Below are the code and all the weights of a small trained network. Each question names an input and a class and asks about switching units off, where a switched-off unit gives its printed mean instead of its output.

import numpy as np


def w(rows, s, z=0):
    codes = np.array(rows[::2]) - 128.0
    scale = np.full(codes.shape[1], s)
    scale[-1] = z or s
    return codes * scale


def norm(h):
    return h / np.sqrt((h * h).mean(-1, keepdims=True) + 1e-5)


def f(y):
    return y / 2 * (1 + np.tanh(0.7978845608 * (y + 0.044715 * y**3)))


def log_softmax(a):
    a = a - a.max(-1, keepdims=True)
    return a - np.log(np.exp(a).sum(-1, keepdims=True))


def net(x, mask):
    res = np.array(x, float).reshape(1, 7) / 4 @ E
    u = 0
    for l in range(2):
        y = f(norm(res) @ A[l][:, :-1].T + A[l][:, -1])
        res = res + np.where(mask[u : u + 10], y, B[l][:, -1]) @ B[l][:, :-1]
        u += 10
    return log_softmax(norm(res)[-1] @ U[:, :-1].T + U[:, -1])


A, B = {}, {}
E = w([
[126,162,123,80,117,50,104,118,143,48,89],'x0',
[127,127,124,126,127,128,126,128,130,131,127],'x1',
[126,127,127,127,128,129,129,128,128,128,126],'x2',
[111,136,155,88,1,103,115,114,41,172,117],'x3',
[126,127,129,127,130,128,125,122,129,130,127],'x4',
[130,128,125,128,129,127,126,130,129,129,130],'x5',
[108,246,104,75,124,174,162,107,154,134,174],'x6',
],0.0032)
A[0] = w([
[86,25,186,152,21,71,82,126,26,187,51,75],'0.n0',
[225,5,131,195,211,85,101,157,152,62,96,119],'0.n1',
[138,25,129,200,132,162,135,106,86,171,108,101],'0.n2',
[127,139,157,60,35,19,95,50,61,108,85,5],'0.n3',
[123,145,160,100,181,38,90,196,175,23,79,68],'0.n4',
[115,109,138,129,117,115,140,109,120,138,123,109],'0.n5',
[81,110,219,135,48,190,136,181,23,242,158,75],'0.n6',
[175,209,141,59,55,162,137,129,65,178,179,48],'0.n7',
[83,214,102,115,131,207,149,134,163,204,192,111],'0.n8',
[98,100,186,138,82,165,146,151,64,197,128,44],'0.n9',
],0.0028,0.0029)
B[0] = w([
[242,113,68,140,209,122,108,173,110,88,202,251],'0.n0',
[3,166,140,142,9,129,159,90,136,188,74,216],'0.n1',
[133,196,123,164,150,95,89,180,172,161,158,170],'0.n2',
[70,142,186,116,164,175,109,235,106,121,114,191],'0.n3',
[155,91,50,125,102,91,168,9,155,90,122,166],'0.n4',
[133,133,98,133,131,109,113,145,148,129,113,123],'0.n5',
[166,83,40,179,115,95,154,38,217,144,114,204],'0.n6',
[55,146,83,145,81,153,164,71,168,192,53,164],'0.n7',
[157,57,153,113,150,194,189,69,78,93,137,188],'0.n8',
[143,109,58,166,132,88,123,95,194,127,108,141],'0.n9',
],0.003,0.0033)
A[1] = w([
[100,105,115,125,66,3,71,77,155,107,33,190],'1.n0',
[118,55,151,143,81,158,136,87,71,165,79,153],'1.n1',
[142,171,169,88,180,210,170,106,116,96,189,54],'1.n2',
[71,141,157,113,194,80,123,109,200,34,72,70],'1.n3',
[183,184,117,89,213,132,151,107,173,38,171,1],'1.n4',
[103,63,127,219,227,212,181,117,207,187,166,131],'1.n5',
[164,84,205,87,164,82,69,230,53,28,127,42],'1.n6',
[68,252,156,14,104,106,148,120,136,63,119,49],'1.n7',
[123,189,153,68,71,138,131,151,80,157,158,67],'1.n8',
[27,59,249,201,145,151,107,246,137,237,90,14],'1.n9',
],0.0032,0.0013)
B[1] = w([
[95,104,237,145,231,242,195,157,134,81,155,222],'1.n0',
[140,160,88,97,181,125,126,97,169,116,180,154],'1.n1',
[206,53,174,103,168,120,149,122,99,96,162,162],'1.n2',
[152,64,81,177,97,137,131,71,144,188,166,166],'1.n3',
[211,111,135,33,74,101,82,75,113,205,165,160],'1.n4',
[75,208,201,73,97,96,90,215,48,86,82,252],'1.n5',
[117,134,20,9,10,194,204,85,102,99,59,169],'1.n6',
[133,146,118,191,151,30,2,182,170,198,132,210],'1.n7',
[45,136,123,188,162,134,140,149,178,104,54,139],'1.n8',
[104,251,54,50,63,48,47,83,192,157,122,160],'1.n9',
],0.0032,0.0035)
U = w([
[19,243,160,142,105,61,40,201,152,164,78,248],'0',
[184,162,255,46,205,200,173,167,32,111,188,113],'1',
[59,15,187,211,184,132,192,57,202,48,99,129],'2',
[243,131,112,60,180,35,49,45,202,150,205,99],'3',
[250,37,52,249,111,77,91,195,90,190,171,91],'4',
[99,159,67,135,65,210,236,18,116,216,124,70],'5',
[136,56,87,23,63,131,148,187,39,8,53,84],'6',
],0.0081,0.0016)

Each question gives the input, the list of numbers given to net, and the class t.
The units are the neurons (one row each of A and B). Each row of codes is followed by its name. A weight is (code - 128) times the scale printed after its matrix; where a second scale follows, it is the last column's (A, B and U).
mask holds one flag per neuron, layer by layer. A switched-off neuron (its flag False) gives its mean, the last column of its row in B, instead of its output. The means were averaged over made-up inputs and are rounded, as every weight is.
A unit's drop is (log p(t) with every unit on - log p(t) with that unit switched off) / (log p(t) with every unit on - log p(t) with every unit switched off).
The circuit of an input: a set's keep is (log p(t) with only the set's units on - log p(t) with every unit switched off) / (log p(t) with every unit on - log p(t) with every unit switched off). Starting from the 12 units with the biggest drops (on a tie, the unit counted first), units are removed one at a time, each time the one whose removal leaves the highest keep (on an exact tie, the one counted first), for as long as the keep stays at least 0.8.
circuit, biggest first: the units of the circuit, biggest drop first
unit that matters most: the unit with the biggest drop
k most important neurons: the k neurons with the biggest drops, biggest first
k most important neurons of layer l: the k neurons of layer l with the biggest drops, biggest first
drop when u is switched off: that unit's drop, to one decimal
input [7,-7,8,0,-6,-8,-6], class 2: 3 most important neurons -> (1.n0; 0.n4; 0.n1)
input [3,2,-7,-2,-8,3,-7], class 2: circuit, biggest first -> (0.n1; 1.n0)
input [5,-2,-7,0,5,0,8], class 3: circuit, biggest first -> (0.n1; 1.n4)
input [-1,-3,1,-3,-4,5,-6], class 0: unit that matters most -> 1.n9
input [-5,0,-5,2,8,4,0], class 4: 2 most important neurons of layer 0 -> (0.n1; 0.n6)
input [8,-4,5,0,-7,6,5], class 3: 3 most important neurons -> (0.n1; 1.n5; 1.n4)
input [0,-5,3,7,-7,-6,2], class 5: 3 most important neurons -> (0.n6; 1.n5; 0.n7)
input [2,-8,-5,-1,-5,3,-1], class 2: 2 most important neurons -> (0.n4; 1.n0)
input [-1,4,-5,-6,2,1,7], class 1: 2 most important neurons of layer 1 -> (1.n5; 1.n9)
input [7,4,-1,-1,7,5,2], class 3: 2 most important neurons of layer 0 -> (0.n1; 0.n4)
input [6,7,-4,-2,-8,6,-8], class 2: 2 most important neurons -> (0.n1; 1.n0)
input [2,-7,5,-2,-2,1,5], class 3: drop when 1.n7 is switched off -> 0.1
input [-1,1,-8,-1,2,-8,7], class 1: drop when 0.n8 is switched off -> 0.6
input [-3,3,-2,6,0,5,-2], class 4: unit that matters most -> 0.n0
input [-7,1,2,-3,8,7,0], class 0: drop when 1.n9 is switched off -> 0.3
